Here is a tiny trained network, its code and every weight. The questions are about switching its units off for an input and a target symbol, where a switched-off unit gives its printed mean instead of its output.

import numpy as np


def w(rows, s, z=0):
    codes = np.array(rows[::2]) - 128.0
    scale = np.full(codes.shape[1], s)
    scale[-1] = z or s
    return codes * scale


def f(y):
    return y / 2 * (1 + np.tanh(0.7978845608 * (y + 0.044715 * y**3)))


def softmax(a):
    e = np.exp(a - a.max(-1, keepdims=True))
    return e / e.sum(-1, keepdims=True)


def log_softmax(a):
    a = a - a.max(-1, keepdims=True)
    return a - np.log(np.exp(a).sum(-1, keepdims=True))


def net(x, mask):
    ids = ['ΔΛΨαβζθμπφ'.index(c) for c in x.split()]
    T = len(ids)
    res = E[ids] + P[:T]
    r = res
    for j in range(2):
        rows = slice(2 * j, 2 * j + 2)
        q, k, v = (r @ M[0][rows].T for M in (Q, K, V))
        z = softmax(np.where(np.tri(T) > 0, q @ k.T / 2**0.5, -1e9)) @ v
        o = O[0][rows]
        res = res + np.where(mask[j], z, o[:, -1]) @ o[:, :-1]
    y = f(res @ A[0][:, :-1].T + A[0][:, -1])
    res = res + np.where(mask[2:18], y, B[0][:, -1]) @ B[0][:, :-1]
    return log_softmax(res[-1] @ U[:, :-1].T + U[:, -1])


Q, K, V, O, A, B = {}, {}, {}, {}, {}, {}
E = w([
[111,144,45],'Δ',
[165,133,30],'Λ',
[249,116,205],'Ψ',
[151,137,37],'α',
[67,127,136],'β',
[60,110,150],'ζ',
[60,127,171],'θ',
[240,197,39],'μ',
[75,183,201],'π',
[151,244,175],'φ',
],0.014)
P = w([
[29,111,136],'0',
[112,114,121],'1',
[123,113,145],'2',
[160,96,157],'3',
[185,94,180],'4',
[208,85,194],'5',
[228,82,208],'6',
[240,77,211],'7',
[254,77,201],'8',
],0.007)
Q[0] = w([
[88,113,181],'h1',
[86,139,130],'h1',
[162,103,6],'h2',
[166,121,157],'h2',
],0.025)
K[0] = w([
[53,123,35],'h1',
[118,168,135],'h1',
[8,144,33],'h2',
[149,44,170],'h2',
],0.017)
V[0] = w([
[47,32,169],'h1',
[113,247,227],'h1',
[200,220,135],'h2',
[175,31,81],'h2',
],0.013)
O[0] = w([
[75,5,173,65],'h1',
[68,254,198,142],'h1',
[56,215,44,253],'h2',
[188,2,103,94],'h2',
],0.0084,0.0026)
A[0] = w([
[168,108,173,188],'n1',
[134,36,132,150],'n2',
[162,160,108,125],'n3',
[93,77,195,253],'n4',
[96,117,127,95],'n5',
[1,51,59,85],'n6',
[87,88,131,187],'n7',
[122,133,207,109],'n8',
[134,145,189,91],'n9',
[142,135,132,109],'n10',
[99,172,57,136],'n11',
[189,114,90,92],'n12',
[87,119,145,86],'n13',
[132,158,157,53],'n14',
[152,153,207,152],'n15',
[196,182,110,128],'n16',
],0.0078,0.0048)
B[0] = w([
[58,110,126,188],'n1',
[81,66,150,203],'n2',
[113,112,142,188],'n3',
[92,166,49,250],'n4',
[168,141,137,122],'n5',
[251,137,194,209],'n6',
[114,142,102,184],'n7',
[159,119,118,167],'n8',
[160,99,110,148],'n9',
[128,132,133,126],'n10',
[180,98,175,206],'n11',
[205,61,125,182],'n12',
[191,114,143,135],'n13',
[152,84,112,131],'n14',
[126,104,86,200],'n15',
[90,105,145,255],'n16',
],0.015,0.0046)
U = w([
[68,72,244,111],'Δ',
[147,114,123,91],'Λ',
[124,179,61,221],'Ψ',
[103,85,255,84],'α',
[144,106,128,2],'β',
[99,105,161,109],'ζ',
[117,115,176,118],'θ',
[78,115,103,202],'μ',
[119,161,215,144],'π',
[205,179,70,99],'φ',
],0.013,0.0051)

Each question gives the input, a string of symbols that net reads in full, and the target symbol t.
The units are the heads (2 rows each of Q, K, V and O) and the neurons (one row each of A and B). Each row of codes is followed by its name. A weight is (code - 128) times the scale printed after its matrix; where a second scale follows, it is the last column's (O, A, B and U).
mask holds one flag per unit, heads first, then neurons. A switched-off unit (its flag False) gives its mean, the last column of its rows in O or B, instead of its output. The means were averaged over made-up inputs and are rounded, as every weight is.
A unit's drop is (log p(t) with every unit on - log p(t) with that unit switched off) / (log p(t) with every unit on - log p(t) with every unit switched off).
unit that matters most: the unit with the biggest drop
top k neurons: the k neurons with the biggest drops, biggest first
heads that matter: for each layer, one digit per head in row order, 1 if its drop is at least 0.15 and else 0, layers parted by /
input μ Δ μ θ ζ π φ ζ, target π: top 2 neurons	n11, n4
input Δ θ π μ Λ Λ θ Λ ζ, target μ: heads that matter	00
input θ θ θ θ α β Δ θ α, target μ: unit that matters most	h1
input μ π Λ φ π, target π: heads that matter	01
input θ μ β, target φ: heads that matter	01
input θ μ Δ θ ζ ζ, target μ: heads that matter	01
input θ φ Λ Λ, target π: heads that matter	10
input α μ π φ α, target π: heads that matter	10
input Λ α Λ, target Λ: top 2 neurons	n12, n2
input θ θ θ Δ Λ, target μ: top 3 neurons	n6, n11, n1
input θ Δ Δ φ, target π: heads that matter	01
input θ ζ π Δ θ φ θ π π, target Ψ: heads that matter	10
input θ β ζ φ β, target π: heads that matter	01
input ζ β Λ θ α, target μ: top 2 neurons	n4, n6
input Λ φ θ φ θ π ζ θ, target Ψ: unit that matters most	h2
input Ψ π θ θ ζ, target Ψ: heads that matter	00
input φ π π, target π: heads that matter	11
input Λ ζ π α β π, target Ψ: heads that matter	01
input Ψ ζ ζ φ Δ θ, target μ: top 2 neurons	n4, n11
input μ α ζ Λ π ζ, target Ψ: unit that matters most	h2
input Δ μ μ θ, target φ: top 2 neurons	n6, n16
input θ φ φ, target π: top 2 neurons	n11, n4
input φ Λ α, target π: top 2 neurons	n4, n11
input α Λ β θ μ β, target φ: top 2 neurons	n6, n16
